Here is a tiny trained network, its code and every weight. The questions are about switching its units off for an input and a class, where a switched-off unit gives its printed mean instead of its output.

import numpy as np


def w(rows, s, z=0):
    codes = np.array(rows[::2]) - 128.0
    scale = np.full(codes.shape[1], s)
    scale[-1] = z or s
    return codes * scale


def norm(h):
    return h / np.sqrt((h * h).mean(-1, keepdims=True) + 1e-5)


def f(y):
    return np.maximum(y, 0)


def log_softmax(a):
    a = a - a.max(-1, keepdims=True)
    return a - np.log(np.exp(a).sum(-1, keepdims=True))


def net(x, mask):
    res = np.array(x, float).reshape(1, 3) / 4 @ E
    u = 0
    for l in range(4):
        y = f(norm(res) @ A[l][:, :-1].T + A[l][:, -1])
        res = res + np.where(mask[u : u + 8], y, B[l][:, -1]) @ B[l][:, :-1]
        u += 8
    return log_softmax(norm(res)[-1] @ U[:, :-1].T + U[:, -1])


A, B = {}, {}
E = w([
[7,110,120,79,66],'x0',
[122,70,244,25,155],'x1',
[73,42,147,249,176],'x2',
],0.0011)
A[0] = w([
[141,251,96,55,69,69],'0.n0',
[81,76,103,187,182,92],'0.n1',
[125,175,55,176,84,58],'0.n2',
[62,123,121,114,78,139],'0.n3',
[230,149,107,136,169,77],'0.n4',
[173,153,98,128,106,5],'0.n5',
[146,100,183,39,135,85],'0.n6',
[132,120,118,127,131,106],'0.n7',
],0.0029,0.0018)
B[0] = w([
[130,10,74,169,218,247],'0.n0',
[171,160,197,220,3,221],'0.n1',
[110,104,222,13,139,211],'0.n2',
[31,155,85,37,144,206],'0.n3',
[38,225,215,125,103,213],'0.n4',
[126,194,138,150,219,141],'0.n5',
[112,219,229,102,57,214],'0.n6',
[124,139,142,129,119,128],'0.n7',
],0.0018,0.0016)
A[1] = w([
[201,121,164,191,150,106],'1.n0',
[79,3,111,211,220,79],'1.n1',
[157,169,103,75,163,164],'1.n2',
[80,116,158,150,88,8],'1.n3',
[132,110,164,115,163,126],'1.n4',
[106,98,65,154,183,111],'1.n5',
[81,74,71,92,102,64],'1.n6',
[214,116,72,146,171,53],'1.n7',
],0.0029,0.0015)
B[1] = w([
[131,67,67,84,141,251],'1.n0',
[141,223,129,2,123,249],'1.n1',
[96,166,161,170,83,234],'1.n2',
[80,113,221,152,146,157],'1.n3',
[117,117,115,102,88,185],'1.n4',
[141,148,127,107,81,171],'1.n5',
[197,124,70,128,164,195],'1.n6',
[83,184,173,167,118,176],'1.n7',
],0.0029,0.0013)
A[2] = w([
[173,62,109,181,120,35],'2.n0',
[198,176,103,203,111,51],'2.n1',
[181,104,189,102,171,127],'2.n2',
[124,1,183,112,165,129],'2.n3',
[126,127,137,108,129,19],'2.n4',
[151,150,50,136,141,183],'2.n5',
[113,113,169,89,152,254],'2.n6',
[129,114,53,109,193,34],'2.n7',
],0.004,0.00074)
B[2] = w([
[82,1,149,169,179,161],'2.n0',
[59,133,213,63,194,253],'2.n1',
[161,159,70,190,106,232],'2.n2',
[154,106,11,176,217,233],'2.n3',
[119,147,130,142,122,141],'2.n4',
[75,51,64,44,107,222],'2.n5',
[147,153,127,178,192,249],'2.n6',
[156,113,47,75,58,152],'2.n7',
],0.0031,0.0019)
A[3] = w([
[78,125,101,153,4,170],'3.n0',
[69,93,120,180,157,61],'3.n1',
[117,176,191,45,117,6],'3.n2',
[107,61,151,165,194,74],'3.n3',
[251,155,180,140,82,50],'3.n4',
[126,181,130,129,150,125],'3.n5',
[138,116,169,112,148,110],'3.n6',
[237,111,154,140,130,130],'3.n7',
],0.0045,0.0017)
B[3] = w([
[216,157,168,156,117,212],'3.n0',
[144,105,182,122,104,224],'3.n1',
[122,175,110,179,227,222],'3.n2',
[92,85,106,91,84,249],'3.n3',
[126,66,199,130,3,176],'3.n4',
[110,141,148,93,138,190],'3.n5',
[132,132,113,123,91,163],'3.n6',
[144,146,99,206,102,190],'3.n7',
],0.0051,0.0021)
U = w([
[80,233,147,95,252,190],'0',
[178,166,218,206,40,195],'1',
[30,13,175,90,121,162],'2',
[162,72,60,240,191,2],'3',
[164,157,41,29,65,29],'4',
],0.012,0.0017)

Each question gives the input, the list of numbers given to net, and the class t.
The units are the neurons (one row each of A and B). Each row of codes is followed by its name. A weight is (code - 128) times the scale printed after its matrix; where a second scale follows, it is the last column's (A, B and U).
mask holds one flag per neuron, layer by layer. A switched-off neuron (its flag False) gives its mean, the last column of its row in B, instead of its output. The means were averaged over made-up inputs and are rounded, as every weight is.
A unit's drop is (log p(t) with every unit on - log p(t) with that unit switched off) / (log p(t) with every unit on - log p(t) with every unit switched off).
The circuit of an input: a set's keep is (log p(t) with only the set's units on - log p(t) with every unit switched off) / (log p(t) with every unit on - log p(t) with every unit switched off). Starting from the 12 units with the biggest drops (on a tie, the unit counted first), units are removed one at a time, each time the one whose removal leaves the highest keep (on an exact tie, the one counted first), for as long as the keep stays at least 0.8.
circuit, biggest first: the units of the circuit, biggest drop first
unit that matters most: the unit with the biggest drop
k most important neurons: the k neurons with the biggest drops, biggest first
k most important neurons of layer l: the k neurons of layer l with the biggest drops, biggest first
drop of u: that unit's drop, to one decimal
input [2,1,-1], class 0: unit that matters most -> 0.n6
input [-1,3,8], class 3: 2 most important neurons -> [1.n1; 0.n1]
input [-1,0,5], class 2: 2 most important neurons -> [0.n1; 0.n0]
input [8,-5,1], class 1: 2 most important neurons of layer 3 -> [3.n0; 3.n3]
input [0,6,4], class 3: 2 most important neurons -> [2.n3; 2.n1]
input [6,0,0], class 4: 2 most important neurons -> [1.n6; 0.n1]
input [5,0,8], class 1: 2 most important neurons -> [0.n1; 2.n1]
input [-2,2,-4], class 1: 2 most important neurons -> [3.n4; 2.n1]
input [2,-5,0], class 4: 4 most important neurons -> [1.n6; 0.n4; 0.n6; 2.n5]
input [-6,-4,1], class 2: 2 most important neurons -> [1.n1; 1.n0]
input [4,-7,2], class 1: 2 most important neurons -> [3.n0; 0.n0]
input [-2,3,-1], class 1: 2 most important neurons -> [3.n4; 2.n1]
input [-2,0,2], class 2: 2 most important neurons -> [0.n1; 0.n0]
input [-5,-8,-1], class 0: circuit, biggest first -> [2.n1]
input [4,6,-5], class 0: drop of 3.n2 -> 0.1
input [-4,7,8], class 3: drop of 2.n3 -> 0.5
input [-5,5,6], class 3: drop of 2.n3 -> 0.7
